Each row has a name. After each piece below comes the name of the row it's from. Each question is about the rows just above it.

[-1.83  0.39 -1.98 -5.02  2.35 -1.24] : M
[-0.21 -0.25  0.15 -0.50  0.52 -1.37] : Y
[-1.98  1.76 -1.63 -5.13  3.28 -1.17] : D
[-0.92  3.62 -6.80  2.42 -1.41  1.17] : K
[-0.92  3.62 -6.80 -5.45  5.75  3.25] : F
[-1.03 -1.57  2.37 -0.74 -1.56 -2.58] : B
[-0.26 -0.55  0.76 -0.96 -0.75  0.00] : H
[-0.86  4.67 -7.22 -8.06  8.07  2.71] : N
[-0.92 -6.80  2.42  3.62  0.65  0.66] : C
[-0.48  0.63 -0.92 -3.33  1.68  0.08] : R
[-0.11 -0.80  1.84  1.63 -1.53 -1.17] : X
Where do [-5.13  3.28 -1.17] appear? => D
The row with [-3.33  1.68] is => R
find: [ 3.62 -6.80 -5.45] => F
Where do [-0.92  3.62 -6.80  2.42] appear? => K
find: [-0.92  3.62 -6.80 -5.45  5.75  3.25] => F

[-4.29  0.08  5.16 -2.46  0.13 -3.27  2.92  2.61 -3.44  2.98  0.31 -1.78
  2.99 -1.33  4.22 -2.14  0.21 -0.45 -5.86  6.22 -2.90  1.04 -0.15 -0.95
  2.60  3.20  1.27  1.41 -1.67  0.77  0.02 -2.80  0.09  2.35 -2.33 -2.04
  3.12 -1.82  0.32 -1.85 -0.48 -0.96 -4.54 -2.40 -0.06 -1.93  1.63 -1.41
  0.03 -1.36 -0.49 -2.02 -0.18] : S
[ 1.02 -1.69 -5.65 -0.24  1.34  3.09 -1.62  1.09  2.24 -6.58  1.38  4.12
 -5.13  0.20 -4.29  0.94 -2.94  3.32  2.45 -2.99  2.21 -2.67  1.45  2.82
  1.66  0.02 -2.97 -2.64  4.04 -1.42 -0.01  1.34 -0.42  0.45  1.31 -2.19
 -2.10 -0.64 -0.17  1.05 -3.29  2.93  1.43 -1.06 -2.08  1.05 -3.06 -1.00
  1.70  0.85  5.18  0.40  1.14] : T
[ 2.72  0.91 -4.92  0.97 -1.26  3.63 -0.39 -4.10  3.85 -1.84 -2.05  0.77
 -1.21  1.05 -4.27  0.74  1.64  0.43  4.33 -6.14  3.49 -0.91 -1.75  0.17
 -4.49 -2.45  1.00  0.86  1.31 -1.68  0.67  1.73 -1.40 -3.63  0.91  2.42
 -3.72  2.04  1.34  0.49  2.14 -0.90  4.17  3.89  0.58  0.38 -2.04  1.73
 -1.02  1.65 -1.02  3.85 -0.06] : E
[ 1.34 -5.65 -6.58  3.09 -1.62  1.09  1.02 -0.24 -1.69  2.24 -2.32 -2.19
  2.70  0.79  0.01  2.43  2.44 -2.34  2.82 -2.93  2.32  2.20 -1.02 -2.31
 -5.01 -3.19  3.90  0.23 -1.43 -0.25 -0.47  2.84  0.48 -3.61  1.19  3.73
 -0.96  2.43  1.43 -0.86  4.56 -2.44  4.01  2.90  2.54  0.87  0.87  3.25
 -3.27 -0.09 -5.39  1.83 -0.64] : J
[ 2.76  1.81  2.11  2.53 -0.94 -2.19 -3.62 -4.42  0.28  4.10 -0.84 -3.81
  3.12  0.26  1.76  1.27  2.84 -3.05  0.50 -1.12  0.06  1.88 -1.26 -2.59
 -4.81 -3.39  3.15  0.36 -2.63  0.17 -0.59  1.30  0.98 -3.10  1.85  3.77
  0.46  2.14  1.36  0.25  4.31 -3.65  3.62  1.13  1.60 -0.24  2.50  1.80
 -3.95 -1.52 -5.62 -0.38 -0.27] : W
[ 2.01  2.95 -0.15  1.01 -0.80  0.11 -0.58 -5.06  3.53  2.89 -2.39 -1.60
  2.65  0.31 -0.71  0.57  2.81 -1.33  2.81 -2.67  2.16  0.65 -1.29 -2.27
 -5.30 -2.45  3.27  1.82 -2.14 -0.95  0.99  1.53 -0.53 -4.21  0.89  3.12
 -1.73  2.19  1.51  0.02  3.94 -3.91  4.28  2.43  3.32  0.14  0.36  2.43
 -1.85 -0.13 -5.93  2.35  0.25] : G
find: [ 2.61 -3.44] => S
[ 1.02 -1.69 -5.65 -0.24  1.34  3.09 -1.62  1.09  2.24 -6.58] is in which row? => T
Where do [-4.29  0.08  5.16 -2.46  0.13] appear? => S

[-6.78 -2.50  3.34 -5.35  4.19] : Q
[-6.29 -2.50  4.13  7.49  4.19] : U
[-2.50 -6.78  4.13  7.66  3.16] : V
Which row holds [ 3.34 -5.35]? => Q
find: [-2.50 -6.78] => V
The row with [-6.78 -2.50] is => Q
The row with [-5.35  4.19] is => Q

[-0.23  3.61  0.66  1.50  1.18 -3.02 -2.46 -1.08  2.59] = Pebu
[-0.17  6.66  1.13 -0.70  0.87 -1.53  2.47  0.31  0.51] = vusir
[ 3.61 -2.46  1.18 -0.23  0.66 -3.02  1.50  1.02 -2.86] = Sude
[-3.25  4.40 -2.74  0.03  1.87 -1.58  4.97  1.48  0.50] = kesaz
[ 2.44  2.54 -0.23  1.50  0.66 -3.02  1.18  0.68 -1.81] = Sazev
[ 1.27 -2.27  0.21  2.23  0.40 -1.43 -4.69 -1.31  1.76] = pive
find: [-0.23  1.50  0.66] => Sazev
Which row holds [ 2.44  2.54 -0.23  1.50]? => Sazev
find: [-0.23  3.61  0.66  1.50  1.18 -3.02 -2.46] => Pebu
Which row holds [ 1.18 -0.23  0.66 -3.02  1.50]? => Sude

[ 1.31 -3.04 -0.11 -2.54 -1.59 -3.70 -0.41 -1.61  1.82 -2.22 -0.71 -2.30
 -0.55 -0.74 -1.73  0.60 -2.60 -0.91 -0.55  2.04  0.07  0.24  1.72  0.98
 -3.09  0.36  1.21 -2.63 -1.09 -0.58  1.17 -1.03 -0.92  0.63 -1.67 -2.86
  0.29 -1.12 -2.95 -0.29 -3.39  0.42 -1.81  0.07  0.17  0.58  0.56 -0.03
 -1.75 -0.83 -3.49  0.28 -0.08 -0.03 -0.72 -0.73 -7.29 -1.51 -2.36  1.43
  1.75] = Z
[ 0.31 -0.80  1.97 -3.37 -0.32 -4.24 -3.01  1.82 -2.30 -0.55 -0.71 -2.22
 -1.73 -1.61 -0.74 -0.29 -0.87  1.57 -0.52  3.13 -0.25  2.56 -0.34  0.04
 -2.13  1.50  0.40 -2.92 -2.47 -0.18 -1.37 -1.34 -0.82 -0.12 -0.78 -1.23
  0.68 -0.41 -3.22 -0.87 -3.89 -1.16  0.38  0.49 -1.64 -3.03 -1.03 -2.91
 -2.15 -0.07 -0.59  0.40  0.84  0.45 -2.11 -0.77 -4.89 -0.87 -1.25  2.20
  2.69] = A
[ 1.36 -0.17  0.52  1.17 -1.15 -2.18 -0.18 -3.63 -2.64 -1.39  1.26  0.86
  0.08  1.16 -0.14 -0.70  4.52  3.84  2.48  2.76 -0.14 -2.15  2.86  1.34
  0.36  0.79  1.54  0.03 -0.47 -0.21 -3.12  0.18 -1.18  1.84  2.04 -0.69
 -1.69  0.53 -1.73 -0.34 -1.49  0.91 -2.67  1.99 -0.53 -1.19  1.03  1.56
  0.47 -1.06 -5.36 -0.30 -0.21 -1.05 -3.44 -3.33 -0.83  0.02 -3.36  2.20
  2.71] = L
[ 0.17 -1.98 -1.23  0.55  1.02  1.84  1.39  1.66  2.25  3.52  4.19  0.63
  0.64  0.28 -0.20  0.70 -1.86  2.10 -1.21 -1.75 -1.00 -0.58 -0.97  0.70
 -0.46 -0.49  0.57  3.81 -0.45 -1.51  3.35  1.90 -2.99  5.37  1.37  0.79
 -0.74 -0.54  2.45 -0.27  1.98 -2.79 -0.82 -2.43 -2.56  1.85  1.66 -1.11
 -0.08 -0.48 -1.32  0.65 -2.57 -1.36  1.67  1.35 -0.17  0.52  0.08 -0.34
 -0.55] = P
find: [-0.41 -3.22 -0.87 -3.89 -1.16  0.38  0.49] => A
find: [-2.67  1.99 -0.53 -1.19  1.03  1.56  0.47 -1.06] => L
find: [ 1.35 -0.17  0.52] => P
find: [ 1.82 -2.30 -0.55 -0.71 -2.22 -1.73 -1.61 -0.74] => A
find: [ 1.03  1.56  0.47 -1.06 -5.36 -0.30 -0.21 -1.05 -3.44] => L

[-0.94 -0.38 -0.16 -1.09 -2.81 -1.51 -4.88  0.22  5.80  4.69  3.66  3.95
  5.39 -4.63  5.82  1.24  1.03] -> Gori
[-8.16  2.07 -4.10 -7.81 -7.07  0.86  1.96 -0.42 -8.07  2.10 -4.56 -5.39
 -7.22  2.12 -7.87  1.58  1.81] -> Netu
[-1.43  0.66  0.37 -1.15 -0.86  0.40  0.39  0.08 -1.35 -0.26 -0.20 -1.11
 -0.90  0.87 -1.40  0.28  0.12] -> mebam
[-8.16  2.07 -4.10 -7.81 -7.07  0.86  1.96  0.74 -8.07 -6.19 -4.56 -5.39
 -7.22  2.12 -7.87  1.58  1.81] -> sano
[ 1.75  2.09  1.54  1.70  1.56  0.21  2.15 -0.53  1.78  1.39  0.96  0.23
  1.47  2.03  1.77 -1.40 -1.41] -> fug
[-1.43 -2.93 -1.00 -1.31 -1.09 -0.54 -3.03  0.83 -1.43 -0.94 -0.38 -0.14
 -1.09 -2.81 -1.32  2.11  2.18] -> Setav
[-6.33 -0.34 -2.62 -5.98 -5.31  0.24 -0.56  1.13 -6.21 -4.40 -3.27 -4.02
 -5.46 -0.16 -6.12  2.38  2.63] -> Poze
find: [-2.62 -5.98 -5.31  0.24 -0.56  1.13 -6.21 -4.40 -3.27 -4.02 -5.46 -0.16] => Poze
The row with [-0.94 -0.38 -0.14 -1.09 -2.81] is => Setav
find: [ 0.66  0.37 -1.15 -0.86  0.40  0.39  0.08 -1.35 -0.26 -0.20 -1.11 -0.90] => mebam
find: [-7.81 -7.07  0.86  1.96 -0.42 -8.07  2.10] => Netu
find: [-0.42 -8.07  2.10 -4.56 -5.39 -7.22  2.12 -7.87] => Netu
find: [0.23 1.47] => fug

[ 3.97 -1.01  1.55  0.71 -2.83  0.56  4.71  4.82 -2.28 -2.39  1.63 -3.13
 -0.46  4.32  1.12  0.05 -1.93 -3.70  0.97 -2.27  5.32 -1.28 -1.64] : Bof
[ 1.13 -5.62  4.19  1.35 -3.46  0.03  1.62  1.24  0.22 -0.41  1.76 -0.74
 -3.20  6.57  2.24  3.30 -0.07 -4.41  2.22 -1.36  4.47 -1.19  1.29] : bolo
[ 1.79 -1.77  1.73  1.13 -5.62  4.19  1.35 -3.46  0.03  1.62  1.24  0.22
 -0.40  2.32  3.98  1.29  1.76 -3.59  0.67  0.31  3.94  2.83 -0.50] : Tef
[ 2.59 -2.98  0.03 -2.25 -7.38  3.97 -1.00 -2.95 -1.23  0.27  1.76  0.76
 -3.20  6.57  2.24  3.30 -0.07 -4.41  2.22 -1.36  4.47 -1.19  1.29] : Sason
[ 1.32 -0.81  1.69  2.03 -4.26  3.54  2.70 -1.86  1.61  2.59  2.21 -1.35
  1.11  3.65  3.73  0.20  1.37 -4.01 -0.21 -1.93  3.38  2.35 -1.20] : gatin
[ 4.20 -2.16  1.07  2.65 -1.81 -0.81  3.06  0.18  0.08  1.51 -0.42 -1.41
 -0.06  4.34 -0.08  3.62 -1.82 -7.19  1.12 -1.87  3.06 -1.67 -0.89] : moto
[ 1.32 -0.81  1.61  2.20 -4.26  3.54  2.70 -1.86  1.61  2.59  2.21 -1.35
  1.11  3.65  3.73  0.20  1.37 -4.01 -0.21 -1.93  3.38  6.52  0.08] : kodef
[ 3.27 -0.98  1.75  1.02 -1.88 -0.28  5.62  4.55  0.28 -0.55 -1.15 -2.31
  0.59  2.35  1.49  2.43 -0.02 -7.66 -0.06 -3.42  2.96 -5.34 -3.41] : makas
[ 2.15  0.57  0.99  3.03 -3.54  2.67  2.22 -2.17 -0.10  2.49  0.58 -1.44
  1.66  4.69  5.29 -1.93  0.73 -2.71 -0.49 -2.05  3.54  7.29  0.49] : sigoz
[ 2.85 -1.31  1.69  2.03 -3.04 -0.16  3.27 -1.37 -0.57  1.26  0.61 -1.36
 -0.72  3.13  2.14  1.61 -1.28 -3.81  0.24 -0.28  4.35  1.42 -0.41] : vad
Which row holds [ 2.85 -1.31  1.69  2.03 -3.04 -0.16  3.27 -1.37 -0.57  1.26  0.61 -1.36
 -0.72  3.13  2.14  1.61 -1.28 -3.81  0.24 -0.28  4.35  1.42 -0.41]? => vad
[ 1.13 -5.62  4.19  1.35 -3.46  0.03  1.62  1.24  0.22 -0.41  1.76 -0.74
 -3.20  6.57  2.24  3.30 -0.07 -4.41  2.22 -1.36  4.47 -1.19  1.29] is in which row? => bolo
find: [ 2.59 -2.98  0.03 -2.25 -7.38  3.97 -1.00 -2.95 -1.23  0.27  1.76  0.76
 -3.20  6.57  2.24  3.30 -0.07 -4.41  2.22 -1.36  4.47 -1.19  1.29] => Sason
Which row holds [ 1.13 -5.62  4.19  1.35 -3.46  0.03  1.62  1.24  0.22 -0.40]? => Tef

[ 3.33 -4.30  3.11  1.70  2.46 -3.74] : lafo
[-0.61  3.94 -3.99 -1.92  2.13 -3.89] : Rabof
[ 0.57 -3.97  3.29 -0.95  4.52 -3.81] : Renif
[-3.95  5.99  0.98 -1.58  1.75 -2.14] : Teb
[-3.97  3.26  3.94 -3.99 -1.94 -4.79] : vas
[ 4.06 -3.76  0.25 -2.09  3.33 -4.06] : pidaz
[ 6.01 -2.51 -1.74  1.40  1.76 -3.45] : Guk
find: [ 3.26  3.94 -3.99 -1.94] => vas
Which row holds [ 3.29 -0.95  4.52]? => Renif
The row with [-3.97  3.29] is => Renif
find: [-4.30  3.11  1.70] => lafo
Where do [ 5.99  0.98 -1.58  1.75 -2.14] appear? => Teb

[-1.52 -2.38  0.90 -1.25  5.86 -3.93  5.46 -5.86  5.06 -0.14 -2.81 -1.59
 -2.89  2.14 -5.24 -0.92  5.55  3.75] = Vut
[ 6.08 -3.42  2.42  4.87  5.83 -1.88  2.37 -6.05 -1.20 -4.42  4.62 -4.50
  5.95 -6.08  5.63 -1.82  1.67  3.14] = Vob
[-4.93  4.17 -5.30  1.49  4.64  1.78  1.84  0.23  5.98 -1.48  5.19  1.68
  3.29 -5.63 -0.17 -4.17  3.86 -2.14] = zolo
[ 1.40  3.25 -3.97  2.38  5.14 -2.47 -2.44 -5.26  5.34 -4.66 -4.58  6.07
 -4.42  4.63  0.40  0.87  4.88 -0.77] = Bubo
[-1.52 -2.38  0.90 -1.25  5.86 -3.93  5.46 -5.86  5.06 -0.14 -2.21  0.85
 -1.86 -1.55 -5.95 -3.33 -4.44  3.05] = Mipid
[-0.65  2.03 -5.86  5.86 -3.93  0.90 -1.25  5.06  5.46  4.17 -0.11 -1.09
 -3.66  4.59  4.59 -0.28 -3.55 -1.47] = gat
[-1.25  5.06  5.45  4.17 -0.11 -1.09 -3.66  4.59 -3.97  5.17 -2.40  5.47
  0.35 -1.28 -3.69 -4.76 -5.82 -0.39] = tobe
Where do [-1.52 -2.38  0.90 -1.25  5.86 -3.93  5.46 -5.86  5.06 -0.14 -2.81 -1.59
 -2.89  2.14 -5.24 -0.92  5.55  3.75] appear? => Vut
[-1.25  5.06  5.46  4.17 -0.11 -1.09 -3.66  4.59] is in which row? => gat

